[[137 109 119 136 118 123 107 137 143 146 131 111 145 124 105]
 [143 121 113 150 117 136 139 137 138 140 152 113 138 135 119]
 [135 132 137 108 131 122 135 140 135 140 107 136 139 123 124]
 [114 113 130 148 114 111 112 127 115 116 110 113 117 119 110]
 [125 137 129 148 128 110 128 105 106 111 125 135 108 116 132]
 [141 137 109 135 143 136 140 126 132 140 149 142 133 109 141]
 [115 118 138 108 131 144 117 130 139 137 114 116 145 128 120]]	143

[[139 115 134 139 115 121]
 [120 132 120 120 132 140]
 [121 149 138 121 150 108]
 [148 104 138 148 104 117]
 [128 141 140 128 142 107]
 [131 124 129 131 124 128]
 [122 132 122 122 132 136]
 [131 138 141 131 137 105]]	120

[[127 111 101 106 134 108 135 131 134 100 122 115]
 [137 124 142 120 124 139 139 117 134 149 128 121]
 [149 111 107 111 122 112 136 116 141 105 141 120]
 [103 113 131 114 127 132 109 130 121 133 113 130]
 [141 134 108 134 130 113 140 124 136 107 135 125]
 [122 127 108 124 127 109 118 130 119 110 119 135]]	137

[[130 127 125 129 127 127 124 128]
 [123 120 129 124 126 133 132 119]
 [133 132 122 124 116 120 126 139]
 [122 134 138 108 131 117 121 110]
 [134 126 133 124 113 122 129 142]
 [135 124 118 119 135 133 126 132]
 [153 138 143 153 127 137 152 114]]	123

[[130 118 142 125 117 132 137 123 128 130 110 154]
 [130 118 141 127 115 131 137 127 122 136 109 139]
 [130 117 138 134 114 126 136 135 120 131 130 109]
 [130 122 140 114 131 136 119 137 109 154 113 133]
 [130 117 129 142 127 114 124 134 137 130 119 129]
 [130 132 121 129 135 124 117 153 104 138 128 129]
 [130 117 126 142 133 116 118 129 136 136 127 119]]	130
---
[ 98 139 154 132 149] out 98, 149

[[128 143 132 117]
 [133 123 137 147]
 [127 134 124 106]] out 128, 106

[[112 151 126 123 138 145]
 [135 124 114 142 137 134]] out 112, 134

[[116 103 136 140]
 [150 122 133 109]
 [126 103 136 137]] out 116, 137

[135 105 120 115] out 135, 115

[115  98 127 134] out 115, 134
---
[[115, 131, 105, 136],
 [113, 138, 114, 139]] >> 139, 105

[148, 119, 122, 134, 153, 122, 125] >> 153, 119

[[125, 124, 114, 128, 116, 117],
 [143, 129, 133, 123, 140, 115],
 [103, 120, 116, 125, 137, 149]] >> 149, 103

[[101, 142, 122, 123, 105],
 [117, 139, 129, 124, 104],
 [107, 135, 124, 128, 107]] >> 142, 101

[[99, 131, 151, 153, 117],
 [101, 136, 143, 156, 112]] >> 156, 99

[[119, 129, 121, 132, 125, 123],
 [128, 130, 135, 135, 138, 150],
 [125, 125, 117, 130, 132, 108]] >> 150, 108
---
[104 113 151 123 127 147] -> 104
[152 155 135 122] -> 152
[113 103 152 148] -> 113
[110 136 102 127] -> 110
[127 141 118 152] -> 127
[138 117 106 146 149 112] -> 138
[100 132 107 116 119] -> 100
[135 105 111 130] -> 135
[151 110 150 120 148 146 104] -> 151
[128 103 132 149] -> 128
---
[[155 141 101 139 124 143]
 [124 153 129 134 121 131]] out 139

[[126 119 126 105 144 110]
 [106 140 131 117 108 144]
 [110 103 143 155 110 124]] out 117

[[121 130 137 113 131 149]
 [133 146 103 142 154 121]
 [113 145 110 134 115 144]] out 142

[[126 119 105 136 102 157 157]
 [102 153 102 150 100 132 153]] out 102

[[144 151 152 127 127 143 145]
 [141 144 145 132 132 140 140]] out 127

[[148 124 157  98]
 [143 145 118 146]] out 124
---
[100 134 117 108 145 132 141] >> 145, 141

[125 104 111 148] >> 148, 125

[150 111 121 147 109 132 140] >> 150, 147

[[125 130 121 144 114]
 [127 135 116 133 106]] >> 144, 135

[135 129 124 152 139] >> 152, 139

[[122 129 130 113]
 [115 123 142 100]] >> 142, 130

[104 146  99 139 113 136] >> 146, 139

[134 106 130 137 119 121 125] >> 137, 134
---
Q:
[[126 153 146 129 109 155 122]
 [142 140 127 132 147 140 138]]
A: 126

Q:
[[130 129 128 130 126 129 129]
 [129 126 120 125 129 129 129]
 [152 138 134 134 113 109 137]]
A: 120

Q: [152 123 119 117 101]
A: 119

Q: [114 125 107 131 113 102]
A: 113

Q: [128 106 136 119 117 125 135]
A: 119

Q: [125 157 127 118 121]
A: 125

Q:
[[151 129 137 117 157]
 [149 110 142 111 145]]
A: 117

Q: [114 126 151 138 123 116 130]
A: 123

Q: [117 125 141 122 136 150 142]
A: 125

Q:
[[132 145 132 136 107]
 [141 103 121 133 119]
 [115 118 106 142 152]]
A: 107
---
[126 110 153 156] ==> 153
[156 121 108 154 133 131 128] ==> 108
[134 139 135 156] ==> 135
[100 138 128 143 128] ==> 128
[126 151 114 150 139] ==> 114
[110 128 104  98] ==> 104
[131 107 117 117 122] ==> 117
---
[[139 106 136 106 148]
 [137 119 128 119 144]
 [139 134 120 134 125]] ==> 128, 148

[[136 145 108 137 119 110 106]
 [128 150 138 143 116 114 137]
 [134 146 119 114 126 122 142]] ==> 143, 150

[[119 120 104 107 138]
 [129 127 154 148 125]
 [135 129 139 130 121]] ==> 154, 154

[[126 139 132 137 130 128 104]
 [138 134 126 124 144 125 112]
 [143 125 116 125 127 123 112]] ==> 124, 144

[107 109 121 107 137 128 113] ==> 107, 137

[[136 113 115 127 156 116 108]
 [102 117 140 135 116 140 126]
 [134 133 122 108 126 120 122]] ==> 135, 156

[128 127 122 124 153 129 129] ==> 124, 153

[149 116 106 134 144 148 135] ==> 134, 149
---
((141, 127, 146, 107, 104), (136, 119, 136, 123, 113), (136, 122, 145, 119, 105)) gives 105
((142, 144, 146, 138, 145, 143), (151, 147, 149, 136, 144, 143), (136, 136, 136, 144, 136, 137)) gives 137
((128, 134, 112, 126, 114, 109, 152), (135, 124, 136, 127, 137, 154, 111), (117, 131, 140, 109, 131, 117, 126)) gives 126
((109, 121, 118, 99, 132, 135), (143, 142, 150, 147, 127, 138), (135, 133, 126, 155, 139, 105)) gives 105
((128, 128, 127, 128, 131, 128), (134, 132, 115, 125, 157, 117), (130, 132, 135, 136, 104, 125)) gives 125
((146, 145, 151, 107, 114), (133, 140, 108, 132, 101), (140, 123, 157, 131, 156)) gives 156
((152, 105, 144, 152, 135, 152), (108, 151, 135, 103, 150, 126), (102, 126, 149, 106, 148, 107)) gives 107
((119, 152, 145, 127, 142, 134, 124), (122, 149, 144, 129, 141, 134, 126), (126, 107, 117, 150, 123, 147, 142)) gives 142
((137, 126, 136, 154, 133, 118), (121, 124, 150, 138, 148, 140), (117, 121, 139, 122, 132, 137)) gives 137
((138, 145, 113, 152, 127), (146, 145, 127, 140, 141), (117, 142, 149, 106, 148)) gives 148
---
[[141 144 134 148 109 145 147]
 [123 114 148 114 137 105 122]] 114

[132 130 150 145] 132

[129 126 106 127 143 131 133] 127

[144 118 127 143 136 103 130] 143

[[132 131 153 120 112 143]
 [120 142 123 133 125 142]] 123

[119 120 110 126 106] 120

[125 102 122 115 142] 102

[151 132 119 114] 151

[111 121 155 149 156 105] 155
---
114  120  130  145  142  136
104  138  130  135  120  153
-> 153, 104

126  151  113  111
129  117  106  123
-> 151, 106

135  136  102  153  120  157 -> 157, 102

147  147  114  154 -> 154, 114

113  101  114  135  130  131  124 -> 135, 101

123  129  144  139  102  152 -> 152, 102
---
[153 114 119 148] -> 119

[[134 135 115 138 139 121]
 [127 107 148 115 109 143]] -> 115

[143 109 139 154 115] -> 139

[105 126  98 138 102] -> 98

[146 115 125 107] -> 125

[122 151 112 146 153 128 138] -> 112

[[135 141 147 152 125]
 [144 117 104 134 144]
 [107 142 120 132 104]] -> 147

[[107 115 116 125]
 [119 121 122 125]
 [119 121 122 125]] -> 116

[150 129 134 139 137 138] -> 134

[151 112 148 148] -> 148
---
[[123 147 154 146]
 [129 146 136 132]] -> 146

[101 119 124 146 118] -> 119

[113 115 119 105 151] -> 115

[[127 105 117 120 136 130 113]
 [111 118 130 108 147 132 134]] -> 118

[[102 105 153 109]
 [148 135 120 152]
 [150 139 112 145]] -> 139

[[126 130 129 150 110]
 [120 121 120 133 126]
 [130 126 127 104 148]] -> 126

[152 158 155 153 156 158] -> 158

[[145 136 137 102]
 [105 114 131 155]] -> 114

[[156 119 147 129 126 118]
 [115 122 135 129 133 131]] -> 122

[141 125 142 127 101] -> 125
